Below are the code and all the weights of a small trained network. Each question names an input and a class and asks about switching units off, where a switched-off unit gives its printed mean instead of its output.

import numpy as np


def w(rows, s, z=0):
    codes = np.array(rows[::2]) - 128.0
    scale = np.full(codes.shape[1], s)
    scale[-1] = z or s
    return codes * scale


def f(y):
    return np.maximum(y, 0)


def log_softmax(a):
    a = a - a.max(-1, keepdims=True)
    return a - np.log(np.exp(a).sum(-1, keepdims=True))


def net(x, mask):
    res = np.array(x, float).reshape(1, 4) / 4 @ E
    y = f(res @ A[0][:, :-1].T + A[0][:, -1])
    res = res + np.where(mask, y, B[0][:, -1]) @ B[0][:, :-1]
    return log_softmax(res[-1] @ U[:, :-1].T + U[:, -1])


A, B = {}, {}
E = w([
[241,80,196],'x0',
[130,127,126],'x1',
[51,151,254],'x2',
[79,5,111],'x3',
],0.0064)
A[0] = w([
[25,162,97,50],'N0',
[99,132,190,46],'N1',
[153,228,129,37],'N2',
[152,184,132,62],'N3',
[170,121,96,66],'N4',
[60,140,191,72],'N5',
[128,113,130,223],'N6',
[166,121,53,25],'N7',
[196,178,145,88],'N8',
[130,94,138,119],'N9',
[121,102,115,111],'N10',
[134,82,126,166],'N11',
[117,114,188,85],'N12',
[115,72,149,149],'N13',
[90,29,115,14],'N14',
[249,55,225,6],'N15',
[74,142,80,36],'N16',
[149,177,133,71],'N17',
[165,125,64,39],'N18',
[169,132,56,36],'N19',
[111,62,123,54],'N20',
[72,135,200,25],'N21',
[115,99,121,97],'N22',
[143,156,125,104],'N23',
[95,147,201,28],'N24',
[174,233,133,9],'N25',
[66,167,70,29],'N26',
[158,114,54,39],'N27',
[123,126,119,94],'N28',
[83,120,105,115],'N29',
[105,59,125,44],'N30',
[151,122,77,59],'N31',
[134,126,39,66],'N32',
[49,175,68,14],'N33',
[69,9,104,1],'N34',
[164,137,88,108],'N35',
],0.012,0.0069)
B[0] = w([
[135,100,62,204],'N0',
[142,81,154,157],'N1',
[50,114,150,174],'N2',
[85,117,141,150],'N3',
[144,110,127,155],'N4',
[190,113,169,196],'N5',
[153,180,128,254],'N6',
[161,85,161,173],'N7',
[64,151,146,178],'N8',
[111,134,139,160],'N9',
[114,123,138,155],'N10',
[110,154,149,213],'N11',
[159,109,152,166],'N12',
[96,150,151,211],'N13',
[50,106,150,190],'N14',
[140,58,3,227],'N15',
[118,84,107,162],'N16',
[90,120,139,148],'N17',
[148,86,153,167],'N18',
[142,77,161,173],'N19',
[84,133,140,166],'N20',
[178,82,166,171],'N21',
[113,126,135,149],'N22',
[108,134,135,143],'N23',
[139,88,170,162],'N24',
[37,92,157,171],'N25',
[109,100,72,175],'N26',
[172,102,148,177],'N27',
[127,121,125,129],'N28',
[150,130,100,178],'N29',
[81,124,140,166],'N30',
[154,110,142,158],'N31',
[180,114,157,195],'N32',
[112,88,67,183],'N33',
[31,100,163,217],'N34',
[142,120,158,175],'N35',
],0.048,0.0054)
U = w([
[181,39,3,89],'0',
[229,40,147,87],'1',
[114,85,113,84],'2',
[186,87,85,252],'3',
[245,255,55,131],'4',
],0.0058,0.017)

Each question gives the input, the list of numbers given to net, and the class t.
The units are the neurons (one row each of A and B). Each row of codes is followed by its name. A weight is (code - 128) times the scale printed after its matrix; where a second scale follows, it is the last column's (A, B and U).
mask holds one flag per neuron, in row order. A switched-off neuron (its flag False) gives its mean, the last column of its row in B, instead of its output. The means were averaged over made-up inputs and are rounded, as every weight is.
A unit's drop is (log p(t) with every unit on - log p(t) with that unit switched off) / (log p(t) with every unit on - log p(t) with every unit switched off).
The circuit of an input: a set's keep is (log p(t) with only the set's units on - log p(t) with every unit switched off) / (log p(t) with every unit on - log p(t) with every unit switched off). Starting from the 12 units with the biggest drops (on a tie, the unit counted first), units are removed one at a time, each time the one whose removal leaves the highest keep (on an exact tie, the one counted first), for as long as the keep stays at least 0.8.
units of the circuit, in order: the units of the circuit, biggest drop first
k most important neurons: the k neurons with the biggest drops, biggest first
drop when u is switched off: that unit's drop, to one decimal
input [-2,6,4,7], class 2: units of the circuit, in order -> (N34)
input [7,5,-7,-6], class 0: 2 most important neurons -> (N15 N5)
input [0,-6,-4,-6], class 2: units of the circuit, in order -> (N25 N2)
input [-7,0,5,-4], class 0: 2 most important neurons -> (N0 N33)
input [-8,3,8,-2], class 0: 3 most important neurons -> (N0 N33 N26)
input [-4,-4,7,6], class 1: 2 most important neurons -> (N5 N21)
input [-1,-6,-1,-6], class 2: 2 most important neurons -> (N25 N2)
input [-5,6,8,2], class 1: 2 most important neurons -> (N5 N21)
input [-6,-3,4,4], class 0: 2 most important neurons -> (N0 N33)
input [-4,-7,-6,8], class 2: 2 most important neurons -> (N34 N14)
input [6,-2,-6,3], class 0: 2 most important neurons -> (N15 N5)
input [7,-4,-7,3], class 0: 2 most important neurons -> (N15 N5)
input [1,-3,-6,-5], class 1: drop when N15 is switched off -> 0.1
input [-3,-2,5,8], class 2: units of the circuit, in order -> (N34)
input [6,4,4,4], class 0: drop when N15 is switched off -> 1.9
input [7,2,3,5], class 0: drop when N15 is switched off -> 2.2
input [4,5,-8,-1], class 1: drop when N33 is switched off -> 0.0
